Below is a small trained network, with its code and all its weights. Each question gives an input and a class and asks what happens when units are switched off, that is, made to give their printed mean instead of their output.

import numpy as np


def w(rows, s, z=0):
    codes = np.array(rows[::2]) - 128.0
    scale = np.full(codes.shape[1], s)
    scale[-1] = z or s
    return codes * scale


def norm(h):
    return h / np.sqrt((h * h).mean(-1, keepdims=True) + 1e-5)


def f(y):
    return y / 2 * (1 + np.tanh(0.7978845608 * (y + 0.044715 * y**3)))


def log_softmax(a):
    a = a - a.max(-1, keepdims=True)
    return a - np.log(np.exp(a).sum(-1, keepdims=True))


def net(x, mask):
    res = np.array(x, float).reshape(1, 8) / 4 @ E
    u = 0
    for l in range(2):
        y = f(norm(res) @ A[l][:, :-1].T + A[l][:, -1])
        res = res + np.where(mask[u : u + 16], y, B[l][:, -1]) @ B[l][:, :-1]
        u += 16
    return log_softmax(norm(res)[-1] @ U[:, :-1].T + U[:, -1])


A, B = {}, {}
E = w([
[127,40,108,178,112,147,143],'x0',
[184,173,172,73,153,42,137],'x1',
[197,78,195,105,48,137,50],'x2',
[82,80,253,130,135,145,162],'x3',
[103,94,164,91,198,130,142],'x4',
[132,98,114,51,73,133,150],'x5',
[174,156,163,91,104,217,190],'x6',
[89,151,208,110,118,153,74],'x7',
],0.0054)
A[0] = w([
[135,149,1,133,103,24,148,4],'L0N1',
[103,162,141,153,153,101,84,63],'L0N2',
[89,135,59,203,187,134,104,146],'L0N3',
[68,104,173,146,126,136,244,107],'L0N4',
[131,202,149,182,118,178,35,35],'L0N5',
[144,38,142,194,121,116,63,134],'L0N6',
[80,148,136,58,183,77,166,77],'L0N7',
[148,173,80,126,150,62,127,121],'L0N8',
[130,233,155,163,111,125,92,81],'L0N9',
[175,131,143,110,122,90,105,100],'L0N10',
[129,133,101,166,162,195,178,68],'L0N11',
[191,139,189,50,104,117,127,37],'L0N12',
[129,81,103,4,127,140,182,100],'L0N13',
[115,163,56,157,166,164,221,57],'L0N14',
[71,175,56,31,81,221,153,87],'L0N15',
[116,80,95,117,37,188,133,98],'L0N16',
],0.007,0.0035)
B[0] = w([
[188,152,57,128,52,17,178,219],'L0N1',
[152,201,155,177,146,150,137,137],'L0N2',
[210,117,203,113,63,80,137,251],'L0N3',
[2,103,151,78,121,186,162,211],'L0N4',
[128,205,98,215,99,167,142,162],'L0N5',
[144,49,126,176,116,172,178,243],'L0N6',
[113,128,154,197,159,115,83,195],'L0N7',
[155,145,101,178,116,28,200,200],'L0N8',
[99,88,130,223,91,150,82,167],'L0N9',
[105,130,151,89,86,102,214,155],'L0N10',
[86,149,146,19,71,161,218,147],'L0N11',
[211,159,178,68,55,138,92,196],'L0N12',
[148,193,150,240,104,218,57,195],'L0N13',
[182,172,119,44,118,129,173,191],'L0N14',
[140,140,68,58,185,191,13,196],'L0N15',
[99,139,127,110,225,58,77,202],'L0N16',
],0.0051,0.0029)
A[1] = w([
[159,175,85,91,190,223,213,66],'L1N1',
[131,61,84,154,146,143,152,104],'L1N2',
[119,139,176,114,164,201,97,192],'L1N3',
[84,190,180,117,250,29,103,4],'L1N4',
[132,151,185,122,38,152,126,179],'L1N5',
[134,27,124,139,159,92,73,131],'L1N6',
[154,126,182,157,250,70,112,62],'L1N7',
[143,87,163,196,163,104,128,117],'L1N8',
[220,136,182,44,50,146,113,50],'L1N9',
[119,139,175,149,229,73,75,75],'L1N10',
[140,255,124,92,123,126,118,154],'L1N11',
[105,127,209,125,142,65,178,109],'L1N12',
[88,85,131,110,115,105,167,127],'L1N13',
[116,132,94,143,180,26,127,145],'L1N14',
[31,99,187,107,159,150,118,70],'L1N15',
[170,168,118,202,103,175,115,101],'L1N16',
],0.0081,0.0029)
B[1] = w([
[42,140,114,88,2,145,144,193],'L1N1',
[161,124,190,110,91,142,127,162],'L1N2',
[169,117,57,120,130,72,143,255],'L1N3',
[175,203,118,142,147,251,166,217],'L1N4',
[104,149,150,137,197,56,114,241],'L1N5',
[193,132,147,121,86,212,140,203],'L1N6',
[122,165,111,117,124,176,128,178],'L1N7',
[111,109,78,112,109,174,110,190],'L1N8',
[123,147,184,82,185,112,97,254],'L1N9',
[105,175,138,136,132,180,166,178],'L1N10',
[131,30,121,139,123,157,105,249],'L1N11',
[102,181,110,114,165,155,86,207],'L1N12',
[111,99,186,164,151,133,75,157],'L1N13',
[191,170,128,132,120,98,182,230],'L1N14',
[143,103,103,167,183,60,188,233],'L1N15',
[50,174,160,162,117,89,107,177],'L1N16',
],0.0086,0.0035)
U = w([
[179,6,148,177,58,193,119,85],'0',
[220,148,78,150,75,25,184,198],'1',
[138,118,43,62,131,165,44,6],'2',
[59,43,155,149,223,130,190,105],'3',
[133,223,121,149,181,215,177,106],'4',
[165,136,213,64,183,78,72,207],'5',
[62,115,85,38,64,165,199,150],'6',
[82,156,132,239,92,108,73,73],'7',
],0.015,0.0022)

Each question gives the input, the list of numbers given to net, and the class t.
The units are the neurons (one row each of A and B). Each row of codes is followed by its name. A weight is (code - 128) times the scale printed after its matrix; where a second scale follows, it is the last column's (A, B and U).
mask holds one flag per neuron, layer by layer. A switched-off neuron (its flag False) gives its mean, the last column of its row in B, instead of its output. The means were averaged over made-up inputs and are rounded, as every weight is.
A unit's drop is (log p(t) with every unit on - log p(t) with that unit switched off) / (log p(t) with every unit on - log p(t) with every unit switched off).
The circuit of an input: a set's keep is (log p(t) with only the set's units on - log p(t) with every unit switched off) / (log p(t) with every unit on - log p(t) with every unit switched off). Starting from the 12 units with the biggest drops (on a tie, the unit counted first), units are removed one at a time, each time the one whose removal leaves the highest keep (on an exact tie, the one counted first), for as long as the keep stays at least 0.8.
units of the circuit, in order: the units of the circuit, biggest drop first
k most important neurons: the k neurons with the biggest drops, biggest first
k most important neurons of layer l: the k neurons of layer l with the biggest drops, biggest first
drop of u: that unit's drop, to one decimal
input [-6,1,3,-2,-2,7,8,-6], class 5: units of the circuit, in order : L1N9
input [6,-1,-3,5,2,-6,-6,-5], class 0: units of the circuit, in order : L1N6, L0N3
input [3,-8,6,8,4,8,5,2], class 3: units of the circuit, in order : L1N15, L1N5, L0N16
input [7,-8,-2,7,0,-6,8,-7], class 6: 3 most important neurons : L1N1, L0N11, L0N14
input [-1,-8,-3,-6,-6,4,-2,0], class 1: 2 most important neurons : L0N1, L0N3
input [-1,-3,-8,5,0,-2,-6,-5], class 4: 2 most important neurons of layer 1 : L1N12, L1N4
input [1,1,-4,6,-4,2,8,5], class 3: 3 most important neurons : L1N15, L1N5, L0N4
input [-4,-3,1,8,-3,-4,-2,0], class 3: units of the circuit, in order : L1N15, L0N4
input [5,-8,7,7,4,1,0,8], class 3: units of the circuit, in order : L1N15, L1N5
input [-4,4,-6,-7,0,-5,1,4], class 1: 3 most important neurons : L0N8, L0N1, L1N14
input [-3,-2,8,4,-6,-6,-2,-6], class 7: 2 most important neurons of layer 1 : L1N16, L1N11
input [4,2,2,-1,3,0,0,-5], class 0: 2 most important neurons : L0N6, L1N3
input [6,0,-5,-8,-4,2,8,-4], class 6: 2 most important neurons : L1N1, L0N11
input [0,3,-7,4,-1,-3,7,1], class 6: units of the circuit, in order : L1N1
input [-6,-3,1,0,5,-7,7,7], class 7: 2 most important neurons : L0N5, L0N9
input [5,-7,6,-7,3,-8,-6,5], class 0: 2 most important neurons : L0N6, L1N6
input [0,-6,7,8,7,3,3,6], class 3: 2 most important neurons : L1N15, L0N3
input [3,3,-7,2,1,2,2,-2], class 6: 2 most important neurons : L1N1, L0N14
input [-4,-1,-2,3,4,2,2,4], class 3: 2 most important neurons : L1N15, L0N4
input [-7,-8,7,3,-3,-8,2,-8], class 7: units of the circuit, in order : L1N16
input [8,-7,1,-7,-7,-6,6,-7], class 6: 3 most important neurons : L0N11, L1N1, L0N14
input [-6,-8,6,-4,-6,-5,7,1], class 7: 2 most important neurons : L1N16, L0N5
input [-3,1,-1,2,-1,-1,-2,4], class 4: 2 most important neurons of layer 0 : L0N13, L0N6
input [1,1,-5,8,-5,3,3,1], class 3: 2 most important neurons of layer 1 : L1N15, L1N13
input [5,-7,-6,-2,-8,-6,7,8], class 6: 2 most important neurons of layer 0 : L0N11, L0N14
input [-5,5,3,8,-4,-5,-7,5], class 4: drop of L1N4 : 0.1
